Below is a small trained network, with its code and all its weights. Each question gives an input and a target symbol and asks what happens when units are switched off, that is, made to give their printed mean instead of their output.

import numpy as np


def w(rows, s, z=0):
    codes = np.array(rows[::2]) - 128.0
    scale = np.full(codes.shape[1], s)
    scale[-1] = z or s
    return codes * scale


def norm(h):
    return h / np.sqrt((h * h).mean(-1, keepdims=True) + 1e-5)


def f(y):
    return y / 2 * (1 + np.tanh(0.7978845608 * (y + 0.044715 * y**3)))


def softmax(a):
    e = np.exp(a - a.max(-1, keepdims=True))
    return e / e.sum(-1, keepdims=True)


def log_softmax(a):
    a = a - a.max(-1, keepdims=True)
    return a - np.log(np.exp(a).sum(-1, keepdims=True))


def net(x, mask):
    ids = ['γδεζθξψω'.index(c) for c in x.split()]
    T = len(ids)
    res = E[ids] + P[:T]
    u = 0
    for l in range(2):
        q, k, v = (norm(res) @ M[l].T for M in (Q, K, V))
        z = softmax(np.where(np.tri(T) > 0, q @ k.T / 4**0.5, -1e9)) @ v
        res = res + np.where(mask[u], z, O[l][:, -1]) @ O[l][:, :-1]
        u += 1
        y = f(norm(res) @ A[l][:, :-1].T + A[l][:, -1])
        res = res + np.where(mask[u : u + 12], y, B[l][:, -1]) @ B[l][:, :-1]
        u += 12
    return log_softmax(norm(res)[-1] @ U[:, :-1].T + U[:, -1])


Q, K, V, O, A, B = {}, {}, {}, {}, {}, {}
E = w([
[37,141,217],'γ',
[127,230,117],'δ',
[127,229,116],'ε',
[122,147,140],'ζ',
[34,201,247],'θ',
[164,37,216],'ξ',
[223,60,37],'ψ',
[48,109,60],'ω',
],0.015)
P = w([
[113,35,130],'0',
[109,177,82],'1',
[110,176,82],'2',
[107,145,95],'3',
[107,141,91],'4',
[89,143,91],'5',
[17,3,101],'6',
[87,147,100],'7',
],0.0038)
Q[0] = w([
[254,45,228],'0.h0',
[51,104,69],'0.h0',
[88,194,156],'0.h0',
[73,127,172],'0.h0',
],0.01)
K[0] = w([
[190,152,225],'0.h0',
[1,50,89],'0.h0',
[30,131,107],'0.h0',
[117,182,50],'0.h0',
],0.0097)
V[0] = w([
[255,155,232],'0.h0',
[242,103,141],'0.h0',
[146,37,33],'0.h0',
[101,131,46],'0.h0',
],0.0067)
O[0] = w([
[170,60,227,2],'0.h0',
[124,125,140,5],'0.h0',
[1,235,101,84],'0.h0',
[40,115,101,167],'0.h0',
],0.0057,0.0044)
A[0] = w([
[135,86,106,151],'0.n0',
[67,117,96,190],'0.n1',
[151,98,121,193],'0.n2',
[88,45,104,147],'0.n3',
[52,128,201,73],'0.n4',
[92,136,218,116],'0.n5',
[132,66,56,2],'0.n6',
[109,151,10,138],'0.n7',
[236,128,189,160],'0.n8',
[109,177,115,108],'0.n9',
[176,232,191,60],'0.n10',
[232,113,178,153],'0.n11',
],0.011,0.0035)
B[0] = w([
[139,160,111,138],'0.n0',
[153,253,158,201],'0.n1',
[136,242,51,152],'0.n2',
[152,162,118,155],'0.n3',
[103,42,125,193],'0.n4',
[103,67,86,185],'0.n5',
[203,31,199,133],'0.n6',
[177,222,59,253],'0.n7',
[128,162,106,213],'0.n8',
[33,140,162,171],'0.n9',
[170,115,144,183],'0.n10',
[85,205,109,207],'0.n11',
],0.0059,0.0052)
Q[1] = w([
[166,235,255],'1.h0',
[68,53,58],'1.h0',
[143,120,34],'1.h0',
[219,124,123],'1.h0',
],0.0061)
K[1] = w([
[106,35,12],'1.h0',
[41,127,21],'1.h0',
[1,116,112],'1.h0',
[146,198,149],'1.h0',
],0.008)
V[1] = w([
[34,111,111],'1.h0',
[217,70,17],'1.h0',
[59,249,85],'1.h0',
[60,145,123],'1.h0',
],0.011)
O[1] = w([
[32,180,60,133],'1.h0',
[221,75,8,98],'1.h0',
[110,196,130,255],'1.h0',
[133,175,121,154],'1.h0',
],0.011,0.0074)
A[1] = w([
[166,250,122,142],'1.n0',
[108,137,126,169],'1.n1',
[123,110,72,141],'1.n2',
[163,86,119,255],'1.n3',
[100,73,67,53],'1.n4',
[86,148,165,78],'1.n5',
[161,139,207,245],'1.n6',
[92,98,82,84],'1.n7',
[45,64,162,96],'1.n8',
[89,175,63,180],'1.n9',
[41,136,180,98],'1.n10',
[109,156,133,110],'1.n11',
],0.012,0.0058)
B[1] = w([
[135,70,159,254],'1.n0',
[157,85,130,153],'1.n1',
[153,148,74,131],'1.n2',
[104,146,2,149],'1.n3',
[117,124,151,118],'1.n4',
[118,165,136,141],'1.n5',
[77,37,92,178],'1.n6',
[105,196,112,120],'1.n7',
[228,184,94,154],'1.n8',
[195,86,107,213],'1.n9',
[183,142,123,169],'1.n10',
[146,116,173,145],'1.n11',
],0.0089,0.011)
U = w([
[7,153,125,158],'γ',
[153,123,170,3],'δ',
[157,127,169,13],'ε',
[239,210,185,24],'ζ',
[69,168,230,143],'θ',
[108,47,107,132],'ξ',
[203,131,7,169],'ψ',
[66,190,38,223],'ω',
],0.014,0.0036)

Each question gives the input, a string of symbols that net reads in full, and the target symbol t.
The units are the heads (4 rows each of Q, K, V and O) and the neurons (one row each of A and B). Each row of codes is followed by its name. A weight is (code - 128) times the scale printed after its matrix; where a second scale follows, it is the last column's (O, A, B and U).
mask holds one flag per unit, layer by layer, with each layer's heads first. A switched-off unit (its flag False) gives its mean, the last column of its rows in O or B, instead of its output. The means were averaged over made-up inputs and are rounded, as every weight is.
A unit's drop is (log p(t) with every unit on - log p(t) with that unit switched off) / (log p(t) with every unit on - log p(t) with every unit switched off).
The circuit of an input: a set's keep is (log p(t) with only the set's units on - log p(t) with every unit switched off) / (log p(t) with every unit on - log p(t) with every unit switched off). Starting from the 12 units with the biggest drops (on a tie, the unit counted first), units are removed one at a time, each time the one whose removal leaves the highest keep (on an exact tie, the one counted first), for as long as the keep stays at least 0.8.
circuit, biggest first: the units of the circuit, biggest drop first
k most important neurons: the k neurons with the biggest drops, biggest first
k most important neurons of layer l: the k neurons of layer l with the biggest drops, biggest first
input ξ ζ θ ζ, target θ: 2 most important neurons of layer 1 -> 1.n8, 1.n3
input θ ε ψ γ, target ψ: circuit, biggest first -> 1.h0
input ξ ε γ, target ξ: circuit, biggest first -> 0.h0, 0.n4, 0.n5
input ξ ζ ζ, target ξ: 4 most important neurons of layer 0 -> 0.n9, 0.n11, 0.n7, 0.n1
input δ ζ ζ, target ζ: 2 most important neurons of layer 1 -> 1.n0, 1.n3
input ζ ψ ε ζ γ γ, target ζ: 4 most important neurons of layer 1 -> 1.n8, 1.n10, 1.n0, 1.n9
input ψ θ ψ ε, target ψ: 2 most important neurons -> 0.n6, 0.n11
input ξ δ θ ζ, target θ: circuit, biggest first -> 1.h0, 0.n11, 0.n7, 0.h0
input γ ξ ζ, target ξ: 4 most important neurons of layer 0 -> 0.n9, 0.n1, 0.n11, 0.n7
input ζ θ ζ δ, target θ: 3 most important neurons -> 0.n11, 1.n8, 0.n7
input ε ζ ξ, target ξ: 3 most important neurons -> 0.n7, 0.n11, 1.n6
input γ θ ζ δ θ ξ γ, target ξ: 4 most important neurons -> 0.n4, 0.n7, 0.n9, 0.n1
input ε δ ζ δ, target ζ: 2 most important neurons of layer 0 -> 0.n11, 0.n6
input δ ζ ζ ψ ε, target ψ: circuit, biggest first -> 1.h0, 0.h0
input ξ γ γ ξ ζ δ, target ξ: 2 most important neurons -> 0.n1, 1.n6
input γ ψ γ ψ ψ ξ, target ψ: 2 most important neurons of layer 1 -> 1.n3, 1.n0
input ε θ ε, target θ: most important neuron -> 1.n8
input ζ ζ γ, target ζ: 2 most important neurons -> 1.n8, 0.n11
input δ δ ξ, target ξ: 3 most important neurons -> 0.n7, 1.n6, 0.n11
input γ δ ζ ε, target ζ: 2 most important neurons of layer 0 -> 0.n6, 0.n4
input ζ ψ ψ θ δ, target ψ: 2 most important neurons of layer 0 -> 0.n6, 0.n1
input ξ δ ψ ζ ψ γ ψ θ, target ψ: 2 most important neurons -> 1.n8, 1.n3
